Below are the code and all the weights of a small trained network. Each question names an input and a class and asks about switching units off, where a switched-off unit gives its printed mean instead of its output.

import numpy as np


def w(rows, s, z=0):
    codes = np.array(rows[::2]) - 128.0
    scale = np.full(codes.shape[1], s)
    scale[-1] = z or s
    return codes * scale


def norm(h):
    return h / np.sqrt((h * h).mean(-1, keepdims=True) + 1e-5)


def f(y):
    return np.maximum(y, 0)


def log_softmax(a):
    a = a - a.max(-1, keepdims=True)
    return a - np.log(np.exp(a).sum(-1, keepdims=True))


def net(x, mask):
    res = np.array(x, float).reshape(1, 4) / 4 @ E
    u = 0
    for l in range(3):
        y = f(norm(res) @ A[l][:, :-1].T + A[l][:, -1])
        res = res + np.where(mask[u : u + 7], y, B[l][:, -1]) @ B[l][:, :-1]
        u += 7
    return log_softmax(norm(res)[-1] @ U[:, :-1].T + U[:, -1])


A, B = {}, {}
E = w([
[38,163,109,251,162,141,182],'x0',
[248,81,177,177,188,132,155],'x1',
[171,91,29,150,93,255,184],'x2',
[114,75,96,117,211,139,67],'x3',
],0.001)
A[0] = w([
[193,135,137,81,99,60,72,254],'L0N1',
[171,122,141,68,68,143,129,15],'L0N2',
[131,107,94,71,106,107,98,9],'L0N3',
[107,101,86,128,244,148,2,117],'L0N4',
[174,96,55,154,99,127,164,44],'L0N5',
[61,144,78,83,104,72,100,173],'L0N6',
[164,240,178,130,71,98,187,131],'L0N7',
],0.0027,0.00074)
B[0] = w([
[91,133,135,174,161,139,121,253],'L0N1',
[52,110,120,76,156,166,177,184],'L0N2',
[151,146,129,89,153,170,147,165],'L0N3',
[87,83,158,136,3,91,201,242],'L0N4',
[90,141,97,178,73,124,37,190],'L0N5',
[229,170,102,147,140,85,157,221],'L0N6',
[83,31,114,140,85,115,115,234],'L0N7',
],0.0035,0.0018)
A[1] = w([
[127,173,24,104,119,133,99,107],'L1N1',
[254,68,188,198,196,126,147,254],'L1N2',
[140,170,88,135,153,198,90,27],'L1N3',
[146,113,122,76,103,177,106,199],'L1N4',
[70,199,155,251,69,172,119,209],'L1N5',
[193,78,171,14,110,133,51,202],'L1N6',
[169,74,156,176,117,157,154,186],'L1N7',
],0.0025,0.00049)
B[1] = w([
[215,254,56,113,102,55,70,168],'L1N1',
[84,223,27,76,69,40,157,234],'L1N2',
[116,110,151,165,83,194,79,148],'L1N3',
[71,145,223,138,200,140,152,171],'L1N4',
[125,90,166,7,199,147,143,251],'L1N5',
[5,161,106,199,154,158,215,194],'L1N6',
[117,224,78,53,91,129,97,218],'L1N7',
],0.0026,0.0022)
A[2] = w([
[116,77,48,137,60,175,165,253],'L2N1',
[163,123,116,93,59,106,120,125],'L2N2',
[91,65,174,104,131,159,86,175],'L2N3',
[61,63,132,61,68,103,162,78],'L2N4',
[87,129,134,126,196,161,158,75],'L2N5',
[94,135,250,153,213,4,90,252],'L2N6',
[79,208,138,56,168,148,153,101],'L2N7',
],0.0029,0.00055)
B[2] = w([
[107,122,242,106,107,71,46,246],'L2N1',
[99,128,126,164,235,116,168,174],'L2N2',
[137,153,21,164,150,48,122,152],'L2N3',
[172,64,124,253,160,145,147,253],'L2N4',
[191,164,169,13,226,200,181,159],'L2N5',
[142,140,114,78,91,232,76,241],'L2N6',
[210,101,110,147,156,112,158,213],'L2N7',
],0.0029)
U = w([
[68,20,169,211,87,85,156,173],'0',
[98,170,145,72,83,189,19,172],'1',
[135,223,45,108,121,19,186,170],'2',
[130,114,139,84,253,203,242,120],'3',
[199,113,103,168,187,112,101,5],'4',
],0.0057,0.0027)

Each question gives the input, the list of numbers given to net, and the class t.
The units are the neurons (one row each of A and B). Each row of codes is followed by its name. A weight is (code - 128) times the scale printed after its matrix; where a second scale follows, it is the last column's (A, B and U).
mask holds one flag per neuron, layer by layer. A switched-off neuron (its flag False) gives its mean, the last column of its row in B, instead of its output. The means were averaged over made-up inputs and are rounded, as every weight is.
A unit's drop is (log p(t) with every unit on - log p(t) with that unit switched off) / (log p(t) with every unit on - log p(t) with every unit switched off).
The circuit of an input: a set's keep is (log p(t) with only the set's units on - log p(t) with every unit switched off) / (log p(t) with every unit on - log p(t) with every unit switched off). Starting from the 12 units with the biggest drops (on a tie, the unit counted first), units are removed one at a time, each time the one whose removal leaves the highest keep (on an exact tie, the one counted first), for as long as the keep stays at least 0.8.
units of the circuit, in order: the units of the circuit, biggest drop first
top k neurons: the k neurons with the biggest drops, biggest first
top k neurons in layer l: the k neurons of layer l with the biggest drops, biggest first
input [2,6,-6,-2], class 1: units of the circuit, in order => L2N6
input [-8,-3,5,1], class 3: top 2 neurons => L1N4; L1N6
input [-7,-2,-6,3], class 3: top 4 neurons => L1N6; L0N3; L2N1; L0N5
input [1,0,4,-7], class 0: units of the circuit, in order => L0N7; L2N1
input [-2,8,7,6], class 2: units of the circuit, in order => L1N2; L1N7
input [-7,7,-7,4], class 1: units of the circuit, in order => L2N6; L1N6
input [4,-2,5,6], class 0: top 2 neurons => L0N4; L2N6
input [-1,-1,3,-4], class 0: units of the circuit, in order => L0N7; L2N4
input [0,5,-8,7], class 1: top 2 neurons in layer 0 => L0N7; L0N1
input [4,-3,-4,0], class 1: units of the circuit, in order => L2N6; L1N2
input [4,7,-7,-4], class 1: top 2 neurons => L2N6; L0N6
input [-8,-6,-5,5], class 3: top 2 neurons in layer 1 => L1N6; L1N2
input [2,-5,1,-5], class 0: top 3 neurons => L0N7; L1N2; L1N7
input [-8,-4,6,5], class 3: top 3 neurons in layer 0 => L0N2; L0N3; L0N7
input [4,3,4,0], class 1: top 2 neurons => L0N5; L0N4
input [-2,8,-3,4], class 2: units of the circuit, in order => L1N2
input [5,-5,7,0], class 1: top 2 neurons => L2N1; L1N2
input [-7,2,-4,-5], class 3: top 2 neurons => L0N4; L1N6
input [8,8,-8,6], class 1: top 3 neurons => L2N6; L0N6; L1N6
input [7,8,-6,-3], class 2: top 3 neurons in layer 1 => L1N2; L1N4; L1N7
input [-8,0,5,8], class 0: units of the circuit, in order => L0N4; L2N6
input [-5,4,8,-1], class 1: top neuron => L0N5
input [1,-4,1,-5], class 0: units of the circuit, in order => L0N7; L2N4
input [-5,-7,2,2], class 2: top 4 neurons => L1N1; L0N6; L1N5; L2N6
input [8,-4,-2,-3], class 3: top 2 neurons => L1N5; L0N4
input [-2,7,-6,-1], class 2: top 3 neurons => L1N2; L2N1; L0N5
